Below are the code and all the weights of a small trained network. Each question names an input and a target symbol and asks about switching units off, where a switched-off unit gives its printed mean instead of its output.

import numpy as np


def w(rows, s, z=0):
    codes = np.array(rows[::2]) - 128.0
    scale = np.full(codes.shape[1], s)
    scale[-1] = z or s
    return codes * scale


def norm(h):
    return h / np.sqrt((h * h).mean(-1, keepdims=True) + 1e-5)


def f(y):
    return y / 2 * (1 + np.tanh(0.7978845608 * (y + 0.044715 * y**3)))


def softmax(a):
    e = np.exp(a - a.max(-1, keepdims=True))
    return e / e.sum(-1, keepdims=True)


def log_softmax(a):
    a = a - a.max(-1, keepdims=True)
    return a - np.log(np.exp(a).sum(-1, keepdims=True))


def net(x, mask):
    ids = ['ΔΠβγεζηθλμσω'.index(c) for c in x.split()]
    T = len(ids)
    res = E[ids] + P[:T]
    u = 0
    for l in range(2):
        q, k, v = (norm(res) @ M[l].T for M in (Q, K, V))
        z = softmax(np.where(np.tri(T) > 0, q @ k.T / 2**0.5, -1e9)) @ v
        res = res + np.where(mask[u], z, O[l][:, -1]) @ O[l][:, :-1]
        u += 1
        y = f(norm(res) @ A[l][:, :-1].T + A[l][:, -1])
        res = res + np.where(mask[u : u + 16], y, B[l][:, -1]) @ B[l][:, :-1]
        u += 16
    return log_softmax(norm(res)[-1] @ U[:, :-1].T + U[:, -1])


Q, K, V, O, A, B = {}, {}, {}, {}, {}, {}
E = w([
[202,148,100,154,132],'Δ',
[174,137,114,88,95],'Π',
[136,11,124,112,124],'β',
[81,65,137,159,143],'γ',
[116,3,137,143,121],'ε',
[111,220,164,86,127],'ζ',
[143,85,141,176,158],'η',
[148,78,151,87,154],'θ',
[109,159,93,182,121],'λ',
[147,171,167,131,184],'μ',
[84,198,149,155,86],'σ',
[86,131,105,79,110],'ω',
],0.018)
P = w([
[97,95,2,84,74],'0',
[104,85,36,90,111],'1',
[114,77,64,103,136],'2',
[116,81,93,112,161],'3',
[134,84,123,123,168],'4',
[129,89,139,126,185],'5',
[143,81,165,134,192],'6',
[151,87,186,141,200],'7',
[147,83,215,151,203],'8',
],0.0035)
Q[0] = w([
[154,172,139,98,2],'0.h0',
[82,104,196,52,140],'0.h0',
],0.0072)
K[0] = w([
[100,168,211,170,40],'0.h0',
[131,117,254,103,65],'0.h0',
],0.0071)
V[0] = w([
[79,228,136,237,64],'0.h0',
[142,155,105,104,252],'0.h0',
],0.0044)
O[0] = w([
[154,205,87,41,253,254],'0.h0',
[91,114,39,143,97,142],'0.h0',
],0.0036,0.00065)
A[0] = w([
[127,152,108,138,33,134],'0.n0',
[241,156,101,110,74,28],'0.n1',
[99,91,72,120,60,78],'0.n2',
[86,67,133,90,130,160],'0.n3',
[108,173,91,190,82,47],'0.n4',
[156,117,134,88,118,14],'0.n5',
[115,76,135,145,139,130],'0.n6',
[109,173,166,116,100,120],'0.n7',
[126,125,147,122,130,94],'0.n8',
[141,190,163,134,197,2],'0.n9',
[171,68,132,30,107,105],'0.n10',
[109,151,124,84,87,245],'0.n11',
[99,99,109,82,180,80],'0.n12',
[132,109,119,2,109,83],'0.n13',
[125,98,126,138,141,91],'0.n14',
[132,107,198,104,105,28],'0.n15',
],0.018,0.0034)
B[0] = w([
[133,186,162,161,148,168],'0.n0',
[241,200,120,115,74,190],'0.n1',
[136,147,147,153,194,179],'0.n2',
[110,70,142,155,161,232],'0.n3',
[61,174,68,153,103,211],'0.n4',
[99,145,106,126,131,138],'0.n5',
[124,91,136,47,103,211],'0.n6',
[115,153,89,92,62,201],'0.n7',
[124,119,133,130,120,126],'0.n8',
[154,41,172,190,103,242],'0.n9',
[125,180,2,209,145,253],'0.n10',
[133,166,159,104,95,207],'0.n11',
[123,141,161,150,190,161],'0.n12',
[111,203,208,112,132,227],'0.n13',
[126,110,132,85,121,157],'0.n14',
[117,84,121,145,89,148],'0.n15',
],0.03,0.0068)
Q[1] = w([
[168,191,175,97,4],'1.h0',
[44,248,90,205,93],'1.h0',
],0.037)
K[1] = w([
[124,168,198,36,24],'1.h0',
[45,254,84,217,102],'1.h0',
],0.037)
V[1] = w([
[142,4,160,179,69],'1.h0',
[151,166,213,183,229],'1.h0',
],0.019)
O[1] = w([
[86,249,98,87,143,120],'1.h0',
[101,111,90,66,21,3],'1.h0',
],0.011,0.0051)
A[1] = w([
[201,141,113,119,148,97],'1.n0',
[204,114,134,121,103,80],'1.n1',
[148,5,166,158,65,39],'1.n2',
[156,129,167,84,136,3],'1.n3',
[97,162,75,129,155,99],'1.n4',
[146,30,81,83,10,33],'1.n5',
[139,72,68,138,76,83],'1.n6',
[133,114,80,91,143,72],'1.n7',
[104,128,75,125,74,110],'1.n8',
[150,111,91,142,99,137],'1.n9',
[121,3,117,169,40,91],'1.n10',
[139,134,91,159,165,136],'1.n11',
[107,71,77,83,50,104],'1.n12',
[159,139,127,120,96,178],'1.n13',
[136,120,143,131,141,104],'1.n14',
[147,68,124,182,126,71],'1.n15',
],0.024,0.0071)
B[1] = w([
[110,97,53,102,78,159],'1.n0',
[104,59,109,124,86,162],'1.n1',
[115,64,232,167,13,209],'1.n2',
[112,189,34,104,161,143],'1.n3',
[110,128,148,143,50,214],'1.n4',
[79,142,178,176,2,144],'1.n5',
[159,110,149,114,204,172],'1.n6',
[130,165,113,180,92,153],'1.n7',
[100,86,101,163,125,195],'1.n8',
[114,103,141,120,159,172],'1.n9',
[217,128,88,148,204,254],'1.n10',
[75,150,147,129,57,217],'1.n11',
[182,99,129,218,129,142],'1.n12',
[124,76,122,82,147,189],'1.n13',
[113,146,117,139,133,124],'1.n14',
[185,135,163,72,125,202],'1.n15',
],0.039,0.0085)
U = w([
[1,120,83,178,49,154],'Δ',
[178,90,39,237,192,106],'Π',
[228,102,186,146,115,161],'β',
[105,212,203,166,168,110],'γ',
[132,129,117,120,112,47],'ε',
[111,153,70,71,190,253],'ζ',
[210,229,95,147,54,58],'η',
[129,129,125,120,113,45],'θ',
[131,132,131,114,114,91],'λ',
[146,46,45,51,62,108],'μ',
[99,158,195,5,59,136],'σ',
[44,22,154,77,179,168],'ω',
],0.0077,0.0034)

Each question gives the input, a string of symbols that net reads in full, and the target symbol t.
The units are the heads (2 rows each of Q, K, V and O) and the neurons (one row each of A and B). Each row of codes is followed by its name. A weight is (code - 128) times the scale printed after its matrix; where a second scale follows, it is the last column's (O, A, B and U).
mask holds one flag per unit, layer by layer, with each layer's heads first. A switched-off unit (its flag False) gives its mean, the last column of its rows in O or B, instead of its output. The means were averaged over made-up inputs and are rounded, as every weight is.
A unit's drop is (log p(t) with every unit on - log p(t) with that unit switched off) / (log p(t) with every unit on - log p(t) with every unit switched off).
The circuit of an input: a set's keep is (log p(t) with only the set's units on - log p(t) with every unit switched off) / (log p(t) with every unit on - log p(t) with every unit switched off). Starting from the 12 units with the biggest drops (on a tie, the unit counted first), units are removed one at a time, each time the one whose removal leaves the highest keep (on an exact tie, the one counted first), for as long as the keep stays at least 0.8.
units of the circuit, in order: the units of the circuit, biggest drop first
top k neurons: the k neurons with the biggest drops, biggest first
top k neurons in layer l: the k neurons of layer l with the biggest drops, biggest first
drop of u: that unit's drop, to one decimal
input σ λ μ ζ θ ε Δ γ σ, target Π: top 4 neurons in layer 0 -> 0.n4, 0.n7, 0.n9, 0.n6
input σ Δ γ γ η ζ, target σ: units of the circuit, in order -> 1.n10, 0.n10, 1.n2
input ω ω β, target Δ: top 3 neurons in layer 0 -> 0.n10, 0.n3, 0.n1
input σ θ θ Δ λ Π, target η: top 2 neurons in layer 0 -> 0.n13, 0.n1
input γ λ ζ μ σ, target Δ: units of the circuit, in order -> 1.n10, 0.n4
input ω ω ω ζ ζ η θ θ, target Π: units of the circuit, in order -> 1.h0, 0.n10
input ζ ε λ λ Π σ θ, target Δ: top 3 neurons -> 0.n4, 0.n10, 1.n11
input γ λ ε, target Δ: top 4 neurons -> 0.n10, 0.n9, 1.n11, 1.n10
input η Δ Δ λ λ, target Π: top 3 neurons in layer 1 -> 1.n2, 1.n10, 1.n6
input ε ζ ε, target Π: top 2 neurons -> 0.n2, 0.n3
input λ σ σ, target Π: top 3 neurons -> 0.n9, 0.n4, 0.n13
input ζ θ λ σ σ ω Δ, target μ: top neuron in layer 1 -> 1.n0
input ε Π ε, target Π: top 2 neurons in layer 0 -> 0.n2, 0.n9
input σ η λ μ λ γ β Π β, target Π: top 2 neurons in layer 0 -> 0.n10, 0.n3
input Δ λ β ε Δ λ, target Π: top neuron -> 0.n4
input ω β γ Δ ζ, target σ: top 2 neurons in layer 0 -> 0.n10, 0.n1
input ε Π λ γ η, target ζ: top 2 neurons -> 0.n10, 0.n6
input σ λ λ ζ σ β, target Δ: top 3 neurons in layer 1 -> 1.n11, 1.n2, 1.n4
input λ ζ ζ Δ, target μ: top 3 neurons in layer 0 -> 0.n1, 0.n7, 0.n9
input ω σ μ σ Π, target η: top 4 neurons -> 0.n13, 0.n1, 0.n10, 0.n7
input γ γ λ σ θ Π λ θ, target Π: top 2 neurons in layer 1 -> 1.n10, 1.n2
input Π ζ μ η γ, target ω: top 3 neurons -> 0.n10, 0.n3, 0.n9
input η γ Δ Π Π β λ ω β, target Π: drop of 1.n2 -> 0.2
input ω λ η, target ζ: drop of 0.n15 -> 0.0
input μ μ λ σ ω, target γ: drop of 0.n13 -> 0.2
input β ζ β μ θ μ σ ω, target γ: drop of 0.n13 -> 0.5
